In the rows, 128 means zero.
Each name stands for a flat space through zero: a line, a plane or more. A row that begins with a name and a colon came from that space; any other row is followed by the name of the space it lies nearest, among the names in its block.
j611j501: [143 147 118  86  87 116 116 141  92 166 124 150 158 147 135 110 111 134
 104 157 121 119 159]
j567j172: [114 126 141 143 151  88 110 133 143 132 135 157 107 130 136 133 113 121
 118 148 130 158 122]
j717j260: [143 115 143 170 165 134 123 127 135  78 125 118 105 128 132 129 172 144
 153  91 158 128 120]
j783j62: [125 136 155 137 139 114 113 115 117 137 121 157  97 136 145 129 108 132
 117 144 118 133 123]
j783j62: [ 91 136 139 102 131 136 128 117  95 161 157 145 130 137 114 121  82 106
 106 149 103 114 137]
j611j501: [ 86 125 162 176 168 123 116 132  99  91 183 163  81 129 129 121 137 123
 137 113 146 139 119]
j783j62: [140 143 116 163 142  71 132 136 171 123 130 159 126 125 158 154 119 118
 110 158 126 176 134]
j611j501: [102 117 140 128 153 144 169 131 125  97 129  82 146 136 119 140 130 109
 150  90 126  86 116]
j567j172: [153 148 104 132 101 158 139 125 129 131 127 152  95  97 155 192 167 129
 164 109 129 124  99]
j611j501: [103 117 129 134 139 121 145 131 143 137 145 122 118 108 128 140 103 109
 128 142 105 147 105]
j783j62: [157 132 110 116 116 118 120 128 142 156 112 139 129 118 140 142 122 132
 120 151 117 148 128]
j783j62: [160 109 146 185 178 157 137 107 146  67 111  89 107 123 132 122 170 152
 151  85 147 124 121]
j717j260: [108 140 120 147  87  94 138 166 135 105 143 156 115 116 154 146 153 128
 149 124 146 147 105]
j783j62: [ 82 138 181  79 123   4 123 181 105 165  93 173 135 181 171 133  58 105
 109 172 112 116 114]
j322j483: [164 121  62 129 126 212  85  84 162 170 164 146  93  60  84 158 166 130
 135 133 131 178 122]
j322j483: [143 140  84 133 130 164 125  84 184 152 130 133 121  95 109 170 128 112
 120 138 116 153 129]
j567j172: [128 129 127 132 161  88 117 139 138 146 141 162 114 125 142 157 112 110
 121 151 122 158 123]
j717j260: [134 117 177 152 208 114 171 112 126  92  95  82 136 161 150 138 101 117
 129 106 108  87 129]
j611j501: [111 162 115  93  69 123 104 136  95 157 145 178 141 145 123 119 124 127
 111 145 139 117 154]
j322j483: [137 138 120 138 124 156 124  82 167 126 100 115 127 127 112 130 126 133
 116 125 127 124 138]
j783j62: [ 93 145 109 148  84  82 137 175 138  86 161 147 162 140 130 112 156 123
 128 121 168 144 145]
j611j501: [122  87 161 188 212 131 127 118 138  84 151  98  99 118 117  99 130 134
 131 115 131 155 117]
j567j172: [111 137  91 104 111 142 143 127 160 119 126 102 177 136  93 142 146 106
 134 101 149 103 144]
j611j501: [196 145 119 108 135  81  53 107 162 198  74 205  83 125 157 167 118 145
 105 184 126 180 128]
j322j483: [158 145  64 142  84 176 131  83 205 148 118 124 123  76 115 164 144 129
 123 142 117 168 123]
j783j62: [150 123 110 193 202 147 149  84 198 105 138 116  99  93 131 183 134 108
 131 123 115 168 116]
j611j501: [126 110 155 127 199  99 110 120 132 148 125 137 107 137 128 139  94 113
 117 146 113 141 121]
j567j172: [130 156 121 138  65 137 126 128 118 117 125 153 120 127 144 122 149 148
 130 126 140 125 133]
j322j483: [226  98  70  81 158 208  95  80 191 150  52  53 164 114  69 149 190 148
 151  84 155 104 142]
j322j483: [108 132 136 150 119 115 126 133 139 100 132 133 124 135 127 116 140 132
 130 118 148 132 128]
j717j260: [ 69  82 154 150 193 148 168 155  86  77 199  65 154 133  91  81 121 106
 140  92 128 107 129]
j717j260: [150 174 129 147 101 113  98 102 143 129 102 194  92 139 158 160 144 142
 120 137 146 136 137]
j567j172: [111  99 151 134 147 126 120 113 156 126 106  95 118 125 108  97 106 134
 122 133 119 138 111]
j717j260: [167 114 101 174 181 155 124  73 213 116 111  95 124 102 106 139 133 129
 112 132 124 171 137]
j322j483: [180 145  27  83  96 156 128 115 204 176 111 121 174  91 103 201 159 105
 134 133 132 148 139]
j717j260: [140 135 154 110 127 152 122 138  51 122 132 138 121 152 140 117 147 144
 144 102 138  78 138]
j567j172: [108 125 136 166 151 124 119 128 144  93 148 144  94 119 126 142 156 125
 148 105 154 142 110]
j611j501: [106 142 155  93 174  74 115 133 109 181 126 187  97 146 154 190  77  88
 123 156 102 120 109]
j567j172: [105 116 121 145 123 138 134 126 158  99 135 101 139 122 103 109 142 128
 133 110 145 134 125]
j567j172: [134 143 175 186 108 125 102 125  86 101 137 189  43 120 177 114 150 170
 139 131 138 149 105]
j717j260: [117  90 131 113 124 117 177 194 100 107 139  72 154 114 140 122 141 124
 168 104 120 112  92]
j322j483: [136 149  84 135  83 142 143 111 170 150 135 142 127  92 134 160 123 119
 119 153 109 161 122]
j783j62: [151 144  78 186 101 182 116  96 180  99 155 147  93  76 117 153 192 143
 144 110 156 174 123]
j717j260: [ 84  93 145 147 160 136 114 153 105  87 178 111 123 129  90  84 155 128
 147  95 162 129 123]
j322j483: [124 139 120 136 155 150 120  80 166 134 122 130 122 128 106 149 117 113
 114 127 126 128 139]
j783j62: [122 139 156 139 134 138 115 111  76 133 154 151 120 148 131  85 100 139
  96 149 116 123 160]
j322j483: [114 123 162 171 193 138 158  78 145 136 135 123  83 110 147 153  65 106
 108 154  69 145 107]
j567j172: [108 131 126 184 114 131 123 128 158  84 148 150  81 100 135 140 170 137
 153 107 156 160  99]
j717j260: [138 134 123 129 116 149 132 135  97 122 145 134 126 124 135 129 148 136
 139 116 133 117 132]
j611j501: [ 83 130 108 137  82 165 150 128 137  99 159 103 148 115  96 106 145 123
 136 104 141 118 128]
[149 160 139  79 133  84 129 141 102 175  90 179 116 151 178 204 108 108
 138 141 110  95 115] : j611j501
[172 119 146 138 187 102  89 111 147 141  92 149  94 136 142 147 129 139
 124 139 133 148 125] : j611j501
[114 159 123 164  65  86  99 149 148  99 132 193  96 125 153 129 169 149
 136 131 172 164 120] : j783j62
[176 131 132  68  95 122 151 139 106 151  53  82 186 163 147 114 113 145
 123 129 110  72 146] : j322j483
[166 124 114 147 128 185 104 125  94 104 152 134 107 112 119 118 195 158
 154  92 161 125 136] : j717j260
[166 174  81  90  63 107 130 131 151 196 100 191 114 101 176 217 120 115
 130 169 101 148 108] : j567j172
[159 131  70 103  94 146 123 139 149 157 134 132 145  96 119 157 155 125
 138 134 132 149 127] : j322j483
[134 127 110 141 162 148 118  72 182 148 127 116 136 120  96 124  95 115
  88 155 109 156 153] : j717j260
[146  99 119 120 162 173 154 122 129 111 122  60 157 122 102 123 144 126
 146  93 125  99 128] : j783j62
[142 114 130 156 203 174 142  73 161 132 129 105  94 100 118 170 114 109
 132 120  98 134 110] : j783j62
[158 119 145 140 148 126 141 142  94 110 125 110 138 141 148 108 134 145
 129 122 125 117 141] : j611j501
[123 119 116 148 114  87 153 174 153  96 131 116 140 116 149 139 152 126
 150 119 142 150 107] : j322j483
[156 119  99 115 144 142 145 125 140 145 130  99 161 117 119 135 120 119
 119 138 110 135 142] : j783j62
[124 137 163 127 151  88 115 119 119 155 112 164  99 143 156 138  82 122
 107 162 104 136 122] : j783j62
[168 139 133 110 120 157  85 108  98 145 105 153 108 140 126 123 154 156
 131 119 146 108 143] : j717j260
[138  97  97 113 112 162  79 136 136 141 148 122 122  98  80  95 170 148
 141 121 158 159 123] : j717j260
[147 126 100 146 109 133 111 130 163 122 128 137 114 101 125 138 163 141
 140 126 147 163 117] : j717j260
[151 136  89 117  47 161 106 135 128 137 128 136 132 103 118 106 170 159
 136 129 148 144 132] : j322j483
[123 155 110 139  82 130 127 129 141 115 132 157 119 121 138 148 156 131
 138 119 148 131 126] : j567j172
[134 122 150 129 122 121 136 133 120 110  99 104 137 146 137 104 128 145
 130 118 131 108 129] : j322j483
[106 151  95 107  61  84 117 163 152 147 133 172 137 120 135 149 137 118
 130 147 145 154 119] : j783j62
[ 59 135 115 146  98 130 142 129 154 132 177 155  94  88 120 155 114  98
 137 139 115 160  89] : j611j501
[ 63 121 168 124 146 110 128 151  78 107 167 135 131 159 113  94 111 114
 127 114 140 100 133] : j717j260
[105 132 126 149 133  87 143 152 150  97 139 131 143 137 135 136 135 114
 132 121 145 138 128] : j783j62
[153 153  90  78 145 119 133 130 142 179 115 162 132 122 143 233 130  87
 147 128 118 111 117] : j567j172

Rows lie near named flat spaces through zero. A row that begins with a name and a colon came from that space; any other row is followed by the name of its block's space that it lies nearest.
j916j428: [137 125 114 143 119 155 164 141 187  85  97 125  96  71 123 169 120 125
 112  83 119 122 154]
j916j428: [132  95 152 144 119 119 170 144  64  82 101 123 148 112 165 141 176  95
 138 144 161 169 131]
j619j797: [ 98 128 140 196 114 121 111 163 115 123 153 152  81 144 112 118  82 115
 102 114 113 130 139]
j488j942: [155 159 149 100  88 154 150 146 128 144 102  98 139 115 153 134 143 131
  92 124 151 162 140]
j916j428: [121 137 131 140 139 128 136 101 167 136 123 116 119 133 111 181  90 130
 142 143  98 132 124]
j488j942: [140 160 168 164 115 127 121 150 118 130 146 149 115 148 145 118 129 116
 101 125 141 141 135]
j333j901: [133 132 118 115 112 141 136 136 145 133 113 110 123 114 125 135 120 134
 121 117 126 138 135]
j916j428: [ 59  85 118 148 105 146 159 151  61 122 125 121 105  97 130 105 103 131
  28 115 128  88 157]
j488j942: [111 126 109 139 129 143 161 139 127 115 119 129 115 121 132 114 123 136
  96 103 138 126 143]
j916j428: [120 110  84 122  97 136 146 160 161 150 121 118 120 103 136  94 133 151
  91  73 134  96 146]
j371j392: [116 100 145  72 160 140 150  81  26  80 118 106 168 116 148 136 165 108
 135 203 151 138 123]
j488j942: [112 164 171 209 145 119 124 134 122 118 158 168  92 173 121 141  87 111
 110 135 118 145 131]
j371j392: [131 139 136 115 167 107 157  83 107 141 111 110 175 187 137 159 137 126
 193 183 136 192  94]
j333j901: [ 70 127 126 125 148 122 138  99 104 188  96 118 149 162  91 147  84 156
 103 142 103 137 101]
j916j428: [156 122 121 101 121 123 132 135 114 117 116 112 150 131 144 118 162 119
 174 138 150 167 120]
j333j901: [112 128 137 171 151 125 113 154 107  95 115 184 106 126 100 103 133 120
 122  88 133 133 124]
j488j942: [116 151 165 211 182  92  74 119 120 110 182 205  98 190  99 120 100 107
 166 142 108 123 107]
j371j392: [151  91 140 172  83  96 130 164 173 133 131 131 123  91 158 154 155 108
 137  97 121 100 137]
j619j797: [105 138 146 151 123 153 152 133 116 111 126 134 103 108 131 138 108 126
  59 118 127 111 152]
j333j901: [103 133 196 117 143 176 154 133  26  57  19 145 132  66  89 177 146 103
  74 127 145 195 124]
j916j428: [177 149 112 102 151 100  91 102 189 154 146 127 154 168 123 131 142 136
 228 144 120 146  97]
j371j392: [ 91 113 109 182 133  83 125 132 129 181 168 138 127 196 129 105  94 138
 142 133 113 121 113]
j916j428: [150 122  94 133 137  85 104 125 195 180 160 147 151 161 137  96 152 151
 178 101 123  89 107]
j619j797: [153 163 149 127 132 120  88 123 162 149 107 129 129 151  90 164 104 126
 185 136 106 181 100]
j333j901: [123 100  98 115  71 142 120 168 143 139 139 101 102  82 135 103 117 135
  84  97 123  88 158]
j619j797: [167 186 142 131 169 138 115 113 172 100 113 156 121 152 102 149 126 125
 184 122 129 181 112]
j333j901: [140 101 113 114 116 128 115 138 135 109 140 128 124  92 137 114 151 122
 133 117 130  92 139]
j371j392: [144 151 127 106 128 168 101 132 140  84 140 135  90  92 108 120 112 124
 108 119 123 112 151]
j916j428: [116 134 115 133 139 108 119  98 173 179 144 115 135 163 113 154  89 146
 152 145  95 115 111]
j333j901: [ 64  98 144 137 115 141 118 149  62 141  85 144 118  91  86 121 107 136
  45 102 114 104 128]
j333j901: [117 100 136 131 157 103 109 104  97 121 152 152 148 134 133 117 153 120
 144 152 126  87 115]
j619j797: [113  72 126  95  78 123 130 131 111 158 109  80 147  76 139 155 133 127
 103 143 112  95 133]
j488j942: [139 128 154 155  98 124 117 140 143 124 154 122 106 114 144 152 114 109
 115 139 116 113 144]
j371j392: [101 114 146 114 113 139  93 135 102 144  99 132 122  90  87 139 109 133
  87 119 105 106 123]
j371j392: [133 150 107 162 156 117  72 124 166 110 194 155  80 171  96 108  75 121
 185 138 100 123 127]
j371j392: [143 125 122 139 102 140 141 153 152 110 145 127 106  98 154 116 139 123
  97 102 138 100 157]
j488j942: [108 127 153 156 157  93 101 113  88 152 146 158 146 180 118 118 126 123
 150 156 122 132  98]
j371j392: [132 143 154  91 114 172 154 112 106 101 106  96 125  85 139 164 125 121
  76 153 134 132 151]
j619j797: [141 135 123 128 149 125 126 113 154 112 127 133 127 132 119 145 127 125
 165 132 121 137 121]
j488j942: [126 140 157 161 113 139 150 153  99 103 122 134 110 127 144 132 127 109
  97 125 144 159 143]
j371j392: [130 149 135  81 158 155  91 105 105 105 101 136 129 115  80 132 119 131
 144 142 120 147 113]
j619j797: [145 191 156  84 120 139 108 118 133 204  99 116 162 166 113 124 123 158
 109 134 133 166 102]
j619j797: [113 150 149 157 104 162 145 155 134 115 122 139  88  96 127 132 103 129
  39  94 128 109 161]
j619j797: [119 141 106 194 112 111  98 191 133 139 183 174  82 172 129  41 110 131
 111  75 140 119 141]
j333j901: [107 137 122 173 124 135 117 173 133 121 111 168  91 125  94 100 107 134
  98  66 126 136 133]
j619j797: [117 127  80 194 139 118 130 165 165 105 197 176  76 154 141  53 116 134
 114  71 138  81 156]
j488j942: [101 122  81 154 171 122 128 131 144 119 154 178 112 148 113  65 129 151
 118  80 132  80 130]
j488j942: [140 123 140  96 127 146 144 125  91  91  76 103 142 105 120 161 142 111
 158 150 139 194 121]
j916j428: [167 182 138  90 149 132  87  89 174 148 132 112 136 164  98 162  99 134
 197 168 106 171 103]
j333j901: [ 88 111  99 167 120 117 124 154 110 142 159 137 100 156 120  84  92 135
 108 112 122 117 136]
[126  87 115 131 137 115 109 135 105  91 151 151 124 103 134  98 158 114
 142 123 133  85 133] : j333j901
[148 149 120 123 114 133 155 150 170 156  87 130 144 124 135 123 153 148
 116  77 145 148 124] : j371j392
[109 142 135 142  95 126 109 149 135 187 137 123 116 144 117 116  91 145
  81 114 113 117 129] : j619j797
[141 105 108 104 106 135 139 131 120 105 149  94 125 108 157 122 138 117
 138 149 137 122 148] : j333j901
[148 120 137 122 129 157 147 142 107  44  99 130 110  76 131 146 153  99
 136 122 147 157 147] : j916j428
[104 131 133 148 117 139 139 131 136 139 135 126 107 119 125 139  97 134
  75 119 114 102 144] : j619j797
[108 124 118 158 135 111 101 143 147 156 140 164 117 140 105 100 116 143
 115  91 114  93 120] : j333j901
[109 158 158 108 159 140 119  72  99 133 121 101 132 164  95 188  70 123
 150 206  99 176 109] : j371j392
[129 106 131 135 104 117 120 154 139 145 104 138 135  97 125 126 150 131
 114  90 127 109 124] : j371j392
[ 87 155 173 189 189  83  98  89  87 168 151 175 142 228  95 140  87 126
 159 176 105 155  81] : j488j942
[114 101  96  99 130 100 127  86 139 184 172  89 159 161 148 127 115 146
 151 176 110  85 118] : j333j901
[149  93 103 115  81 157 137 179 110  53 136 106  90  59 154 102 150 101
 117 108 152 126 173] : j333j901
[127 120 132 122 133 138 146 123 113 102 120 127 129 108 138 135 142 121
 116 131 137 123 137] : j619j797
[122 121 142 143 107 119 127 137 141 154 112 122 130 118 123 154 119 129
 116 120 114 126 124] : j371j392
[132 107 100 114 102 135 129 145 139 121 139 107 116 103 138 114 128 128
 125 118 128 111 145] : j333j901
[114 165 134 166 169 119 113 114 146 139 150 169 114 180 104 117  98 138
 133 122 117 128 115] : j488j942
[124  91 102 141 107 138 147 145 160  95 138 123 100  70 142 134 131 122
 101  97 121  74 161] : j619j797
[ 95  70 104 177 132  59 145 140  98 175 156 143 164 184 161  86 156 131
 157 127 139 110 105] : j371j392
[109 132 109 103 140 142 168 127  95 139  87 120 153 139 128 105 143 148
 107 114 153 158 121] : j488j942
[116 123 107 124 126 138 127 129 147 129 131 124 112 114 115 125 109 138
 114 113 116 107 137] : j916j428
[127  65 106 161 140 116 148 154 112  47 134 167 115  75 151 101 187 102
 138  88 150  83 148] : j916j428
[153  72 118  68 100 127 137 131 103 106  95  91 166  63 154 138 192 114
 153 138 145 121 129] : j619j797
[104 125 135 151 106 141 173 136 141 138 100 108 116 108 132 167 102 132
  77 113 118 132 144] : j916j428

Rows lie near named flat spaces through zero. A row that begins with a name and a colon came from that space; any other row is followed by the name of its block's space that it lies nearest.
j160-j379: [149 100 112 134 113 109  97  91 149 110 112 145 116 134 101 137 147 183
 119 144 111 150 112]
j228-j15: [142  91 146 130  83 140 108 118 107 125 121 121 151 149 123 156 155 124
  86 143 124 155 146]
j160-j379: [117 109 102 141 141 111 108  97 182 126  98 163 134 109 110 134 125 150
 137 131 109 124  95]
j170-j677: [135 162 114 133 148 114 111 137 134 100 149 178  79 107 148  92  68 210
  93 144 115 152  61]
j228-j15: [136 109 124 141 128 119 112 142 135 129 122 141 135 152 149 104 140 125
 117 133 135 139 142]
j228-j15: [115 203 115 118 162 105 162 133 130 115 175 140  99 101 159 101  74 151
 180 128 124 122  73]
j170-j677: [139 109 155 126  97 146 116 136 127 128 120 137 130 133 123 146 131 147
  78 146 125 138 126]
j228-j15: [111 121 164 125  86 152 138 139 134 142  89 109 196 111 132 160 196  86
 146 128 146 120 158]
j912-j846: [124 149 165 113 163 143 140 170 118 129 125 114  93 108 114 112 127 125
 134 107 154  84 155]
j382-j718: [100 126 184 132  98 170 107 168  87 126 106 131 170  96 142 158 120  91
  59 121 142 140 138]
j382-j718: [130 115 163 164 114  87  65 205 163 148  70 126 175 161 134 142  84 119
 122 119 139 157 166]
j228-j15: [ 92 136 214 110 119 151 125 139 104 113 102 109 168  71 111 172 191  74
 155 108 158  94 163]
j160-j379: [ 90 149 145 113 236 105 113 108 137 102 114 123  64  54  51 133 108 116
 198  67 138  49 135]
j382-j718: [120  88 197  93 126 194 146 119  80 131 126  92 110 104  72 174 182  72
  84 111 146  68 184]
j126-j26: [130 157 108 127 122 144 145 132  77 114 171 135 116 129 175  95 110 136
  96 137 129 159 104]
j228-j15: [160 124  96 111  91 125 153  59 122 119 179 127 101 152 115 152 119 175
 119 165  90 155  81]
j170-j677: [147 138 172 115 110 139 142 172 146 143 124 119 115 140 124 132 128 152
 119 143 140 110 141]
j160-j379: [138  68 143 137  72 127 119 107 191 151  91 146 186 159 126 163 188 118
 125 162 117 132 135]
j126-j26: [127 153 153 114 148 111 143 132 154 127 140 127 104 116 113 136 113 142
 172 128 128  97 116]
j170-j677: [119 171 112 107 146 128 192  99 150 134 189 145 102 116 153 117  99 131
 170 147 111 100  68]
j126-j26: [115 148 160 113 167 121 134 133 119 110 134 119 106 100 116 118 156 114
 177 107 150  89 148]
j126-j26: [147 127  51 146  96  98 140  88 172 138 138 149 153 164 161 112 126 166
 153 162  97 175  80]
j912-j846: [144  99 158 138 107 102 103 137 135 128 144 141 139 174 149 135 120 118
 114 149 125 149 139]
j228-j15: [114 140 170 112 167 102 123 106  99  95 151 111 109 107 110 135 163  94
 197 104 147  97 156]
j170-j677: [121 221 183  94 210  99 149 172 104 107 167  89  35  82  84 124  52 154
 206  85 149  68 132]
j228-j15: [106 197 107 133 182 102 137 167 117 130 139 110 110 105 137 104  50 120
 179  91 136 121 119]
j126-j26: [101 132 175 139 144 134  86 178 165 127  64 158 136  75 105 143  99 149
  98 112 138 108 119]
j912-j846: [125 140  62 109 127 163 178  67 128 132 130 114 115  95 100 130 160 149
 144 127 110 113  97]
j170-j677: [112 112  79 149 182  95  73  88  96  94 104 121 115 107  92 116 131 118
 152  81 127 144 148]
j912-j846: [128 144 137 117  94 143 149 101 135 108 154 167 133 106 163 125 154 167
 114 167 118 143  69]
j160-j379: [117 133 166  99 178 149 138 111  65  90 157 112  76  91 106 111 182 102
 144  99 157  81 164]
j160-j379: [122 170 102 135 110 148 143 166 114 143 118 116 147 116 152 118  88 142
 106 124 129 154 111]
j126-j26: [105 136 162 143 168  60  87 138 154 118 114 124 148 125 116 147 107  87
 213  99 137 116 152]
j382-j718: [167 152 232 116  83 107 103 201 114 107 128 112 123 153 143 131 159 178
 133 152 163 147 168]
j228-j15: [128 148 113 138 102 137 145 157 154 144 124 152 155 134 177 106 115 147
 111 152 126 149  96]
j912-j846: [131  99  73 136 167 132 124 104 124 134 125 126  98 139 106 105 119 119
 113 108 120 117 140]
j382-j718: [ 86 171 125  91 152 201 197  94  53 112 167 108 114  51 132 124 168  79
 129 104 143  84 114]
j170-j677: [151 103 156 140  83 147  87 163 130 121 101 160 129 137 137 128 121 188
  32 157 127 166 116]
j170-j677: [116 146 159 101 160 142 159 129 106 132 140  86 104 106  92 144 142  88
 171  99 145  73 163]
j382-j718: [131 146 155  91 138 149 168  99 109 114 156 106  90 100  98 140 171 134
 160 126 136  85 132]
j160-j379: [138 129 134 128 118 121 128 137 123 132 138 119 128 148 133 131 117 128
 127 133 127 137 135]
j160-j379: [155  57 108 134  87 142 123 112 131 164  92  81 164 187  91 159 184  90
 115 127 125 134 199]
j912-j846: [112 117 130 138 161 140 111 145 110 118 129 155 116 116 149  95 120 109
  90 115 140 121 131]
j160-j379: [ 94 186 143 116 169 145 146 153 105 113 136 133 109  64 138 109 105 124
 142 103 145 101 107]
j228-j15: [135  85 118 135  51 172 139 130 158 170  70 113 202 144 122 165 184 114
  89 149 122 143 147]
j912-j846: [149 131 122 133 123 114 114 142 154 127 117 141 108 138 122 117 110 184
 116 141 122 140 113]
j382-j718: [117 160 136 118 151 104 143 117 157 126 144 133 111 108 116 141  94 138
 179 126 118 105  97]
j160-j379: [101 130  98 136 169 125 123 107 154 123 113 157 121  91 120 115 114 127
 139 112 120 108  99]
j126-j26: [130 124 144 123 151 123 115 127  96 110 138 116 105 127 116 121 141 117
 133 112 141 119 155]
j170-j677: [130 112 110 144 137 117  94 131 122 119 100 129 133 130 121 115 139 135
 121 114 133 145 147]
j382-j718: [137  59 120 139 142 117 105 108 167 154 116 137 116 169  88 153  98 103
  99 128 105 108 145]
j170-j677: [120 124 126 107 143 162 172 109 125 138 139 118 114 113 118 122 170 101
 140 123 136  82 138]
j126-j26: [123 136  94 151  99 120 118 137 180 143 100 166 165 124 155 127  91 166
 107 151 106 163  73]
j126-j26: [121 133 115 108 122 167 184 107  90 134 153 100 142 125 150 111 202  77
 152 124 146 106 154]
j912-j846: [155 146 123 131 103  95 117 136 168 130 112 124 122 142 110 142 105 198
 150 146 114 151 107]
j912-j846: [138  87  85 130 129 178 142 126 114 151 109 119 118 143 117 106 155 116
  66 122 130 117 155]
j382-j718: [122 161 161 126 114 131 130 155 105 113 158 149 131 119 173 119 101 137
 106 144 133 148 100]
j912-j846: [114  83 111 149 144 143 102 124 103 123 133 163 137 142 163  98 128  85
  65 124 130 141 136]
j382-j718: [109 124 168  94 180 170 175 131  83 140 164  88  87 115 100 133 141  43
 138  93 151  46 181]
j126-j26: [135 121 159 100 144 140 157 116 118 132 144  94 100 130  92 143 166 102
 162 117 140  78 166]
[146  79 109 145  88 140  95 119 130 130  89 133 154 150 120 135 162 147
  75 140 122 164 144] : j382-j718
[ 95 207 145 106 143 123 162 116 132 109 147 130 125  55 128 145 108 145
 194 121 126 108  72] : j382-j718
[134 166  98 150 157  95  83 165 169 111  85 165  94  97 119  93  64 233
 117 122 122 154  81] : j912-j846
[132 134 157 134  92 123 119 155 129 136 129 127 155 144 146 150 102 127
 110 144 125 153 124] : j170-j677
[102 117 175 114 162 150 121 130 131 120 100 130 116  79  88 144 158 103
 132 102 146  72 150] : j228-j15
[ 90 152 128 143 143 146 115 155  87 108 113 145 163  85 178  92 151  94
 117 106 155 143 132] : j126-j26
[120 134 118 132 102 138 132 120 126 130 117 128 160 116 138 140 138 127
 124 134 123 147 114] : j912-j846
[126 138 132 134 216  98  92 147 109  96 159 161  41 120 125  77  58 152
 110 104 134 110 119] : j228-j15
[118 183 129 108 194 122 155 140 117 114 153 119  65  91 113  96 103 144
 175 101 142  83 120] : j170-j677
[140 140  74 130 170 119 110 104  82  99 145 119  67 119 103  98  95 169
 113 105 120 147 120] : j160-j379
[138  93 157 123 131 112 125 109 133 125 154 133 121 162 130 134 154  98
 141 139 129 112 150] : j160-j379
[127 124 160 109 134 144 135 121 110 124 133 109 108 114  93 154 136 118
 125 119 132 101 144] : j170-j677
[116 112 119 124 166 137 137 117 110 132 134 112 114 127 112 120 140  79
 141 102 137  96 160] : j160-j379
[119 180  93 126 179  75 140  98 142 110 174 137  89 115 130 113  65 149
 204 119 109 124  78] : j170-j677
[143  75 130 148  92 146  93 152 128 142  92 138 155 161 135 129 141 127
  52 140 130 157 155] : j228-j15
[160  70 144 164 103  93  66 172 158 144 117 159 141 209 154 123  77 137
  61 155 118 173 145] : j382-j718
[138 113 117 141 118  76  88  90 142 114 133 132 133 149 106 163  92 146
 147 134 100 164 110] : j170-j677
[132 143 104 132  81 159 117 139 137 133  52 109 160  85  92 152 154 191
 104 124 126 156 120] : j160-j379
[152  91 161 134  91 125  90 143 137 130  96 123 136 152 101 157 140 154
  89 140 127 146 154] : j170-j677
[117 153 108 131 127 144 137 137 117 124 129 142 133 106 153 109 116 141
 109 130 128 142 101] : j160-j379
[161 119  50 136  88 114 140  93 119 156 134  75 142 183 102 157  96 138
 136 132  94 175 133] : j228-j15
[106 157 121 110 131 172 174 124 172 149 111 145 119  70 108 143 108 155
 117 134 115  86  73] : j228-j15
[125  91 142 134 160  86 121 107 170 138 156 149 121 168 130 134 108  80
 164 133 117  99 134] : j160-j379
[109 127 166 114 123 194 145 160  83 135 117 114 133  95 127 133 150  90
  71 114 151 101 155] : j126-j26
[134 156 102 135 119 124 130 148 111 120 114 114 145 127 155  93 163 146
 152 122 146 155 142] : j382-j718
[120 165  99 116  91 149 179 115 148 157 120 101 163 108 121 162 119 133
 157 136 111 129  96] : j228-j15
[119 143 102 136  83 156 132 127 132 130  96 139 172  99 146 134 142 156
  98 141 121 163  94] : j912-j846
[146 124 153 132  54 167 107 150  71 101 119 140 160 126 173 117 186 168
  45 159 144 192 129] : j382-j718
[144 136 122 106 107 129 150  69 112 111 176 125  97 126 108 158 118 163
 127 152 100 138  86] : j228-j15
[118 149 141 139 159 121 106 174 116 118 132 150 109 117 153  97  78 136
 101 117 139 133 120] : j228-j15
